Here is a tiny trained network, its code and every weight. The questions are about switching its units off for an input and a class, where a switched-off unit gives its printed mean instead of its output.

import numpy as np


def w(rows, s, z=0):
    codes = np.array(rows[::2]) - 128.0
    scale = np.full(codes.shape[1], s)
    scale[-1] = z or s
    return codes * scale


def f(y):
    return np.maximum(y, 0)


def log_softmax(a):
    a = a - a.max(-1, keepdims=True)
    return a - np.log(np.exp(a).sum(-1, keepdims=True))


def net(x, mask):
    res = np.array(x, float).reshape(1, 3) / 4 @ E
    y = f(res @ A[0][:, :-1].T + A[0][:, -1])
    res = res + np.where(mask, y, B[0][:, -1]) @ B[0][:, :-1]
    return log_softmax(res[-1] @ U[:, :-1].T + U[:, -1])


A, B = {}, {}
E = w([
[128,186,229,192,75,98,124],'x0',
[88,98,205,65,129,187,252],'x1',
[85,140,182,93,196,91,31],'x2',
],0.011)
A[0] = w([
[116,181,179,220,53,87,111,98],'n0',
[177,84,31,71,220,126,151,129],'n1',
[149,85,105,151,41,160,160,100],'n2',
[195,196,34,198,176,108,107,109],'n3',
[170,154,33,202,145,64,76,99],'n4',
[44,89,183,102,142,130,207,115],'n5',
[92,186,125,76,116,134,155,206],'n6',
[120,111,43,124,255,141,153,106],'n7',
[25,138,174,83,198,71,107,105],'n8',
[209,155,84,148,65,191,170,96],'n9',
[128,97,108,162,123,98,149,246],'n10',
[140,248,214,170,72,99,132,139],'n11',
[73,131,166,136,163,216,179,87],'n12',
[81,213,209,105,209,148,63,116],'n13',
[75,148,151,123,183,103,112,88],'n14',
[127,142,92,166,126,114,98,100],'n15',
[40,127,151,93,144,169,166,91],'n16',
[113,166,147,135,205,159,107,98],'n17',
[133,88,164,108,169,165,222,106],'n18',
[73,103,140,130,177,132,79,99],'n19',
[125,149,159,121,215,136,102,149],'n20',
[147,134,86,224,94,115,205,119],'n21',
[131,55,37,88,192,164,94,116],'n22',
],0.0095,0.013)
B[0] = w([
[80,85,195,99,21,155,182,204],'n0',
[141,69,179,108,25,164,121,218],'n1',
[160,71,49,220,162,39,189,174],'n2',
[36,189,123,188,176,178,101,208],'n3',
[24,207,135,232,156,165,60,220],'n4',
[64,217,124,183,167,176,66,221],'n5',
[172,205,114,73,168,129,24,219],'n6',
[125,97,201,107,32,132,204,190],'n7',
[158,62,54,218,176,50,209,205],'n8',
[178,41,68,227,178,89,218,184],'n9',
[184,196,59,4,159,110,20,253],'n10',
[138,78,207,29,51,180,168,234],'n11',
[36,136,104,186,124,148,96,184],'n12',
[203,81,108,173,138,99,184,218],'n13',
[134,80,143,192,153,72,222,158],'n14',
[79,176,146,214,160,171,91,158],'n15',
[32,177,123,208,157,123,134,183],'n16',
[146,87,108,202,130,112,201,151],'n17',
[86,196,167,199,182,144,113,209],'n18',
[180,101,105,226,172,98,197,164],'n19',
[194,118,48,108,161,51,174,190],'n20',
[212,92,63,164,116,48,176,193],'n21',
[101,85,253,70,31,160,214,210],'n22',
],0.0064,0.012)
U = w([
[21,204,129,177,164,155,82,88],'0',
[198,70,53,166,152,75,164,89],'1',
[106,86,227,79,37,160,141,95],'2',
[193,191,76,4,163,124,32,250],'3',
],0.014,0.011)

Each question gives the input, the list of numbers given to net, and the class t.
The units are the neurons (one row each of A and B). Each row of codes is followed by its name. A weight is (code - 128) times the scale printed after its matrix; where a second scale follows, it is the last column's (A, B and U).
mask holds one flag per neuron, in row order. A switched-off neuron (its flag False) gives its mean, the last column of its row in B, instead of its output. The means were averaged over made-up inputs and are rounded, as every weight is.
A unit's drop is (log p(t) with every unit on - log p(t) with that unit switched off) / (log p(t) with every unit on - log p(t) with every unit switched off).
The circuit of an input: a set's keep is (log p(t) with only the set's units on - log p(t) with every unit switched off) / (log p(t) with every unit on - log p(t) with every unit switched off). Starting from the 12 units with the biggest drops (on a tie, the unit counted first), units are removed one at a time, each time the one whose removal leaves the highest keep (on an exact tie, the one counted first), for as long as the keep stays at least 0.8.
units of the circuit, in order: the units of the circuit, biggest drop first
most important unit: the unit with the biggest drop
k most important neurons: the k neurons with the biggest drops, biggest first
drop of u: that unit's drop, to one decimal
input [8,0,-8], class 1: units of the circuit, in order => [n21]
input [-1,3,3], class 3: units of the circuit, in order => [n4, n9, n0]
input [-7,5,5], class 2: 2 most important neurons => [n22, n1]
input [5,-1,0], class 2: 2 most important neurons => [n0, n11]
input [-8,8,5], class 0: 4 most important neurons => [n5, n16, n18, n11]
input [-4,1,-2], class 2: 3 most important neurons => [n22, n1, n7]
input [-4,1,4], class 1: 3 most important neurons => [n11, n0, n8]
input [5,-3,5], class 1: 3 most important neurons => [n13, n22, n8]
input [-8,2,-7], class 2: 4 most important neurons => [n22, n1, n7, n8]
input [0,-4,-4], class 0: 2 most important neurons => [n4, n3]
input [1,-2,-3], class 3: 2 most important neurons => [n8, n13]
input [-2,-2,3], class 3: 3 most important neurons => [n9, n2, n21]
input [5,-1,-1], class 2: 2 most important neurons => [n0, n11]
input [8,-5,4], class 2: units of the circuit, in order => [n11]
input [7,1,-7], class 1: 2 most important neurons => [n21, n9]
input [-6,-6,-5], class 0: 2 most important neurons => [n4, n3]
input [7,-2,-4], class 2: 2 most important neurons => [n11, n0]
input [-8,-8,5], class 0: 4 most important neurons => [n4, n3, n11, n15]
input [5,-1,-3], class 2: drop of n0 => 0.3
input [-1,-8,-8], class 0: drop of n8 => 0.1
input [1,-3,0], class 3: drop of n18 => 0.2
input [6,-5,-5], class 2: drop of n0 => 1.3
input [-3,3,-3], class 3: most important unit => n4
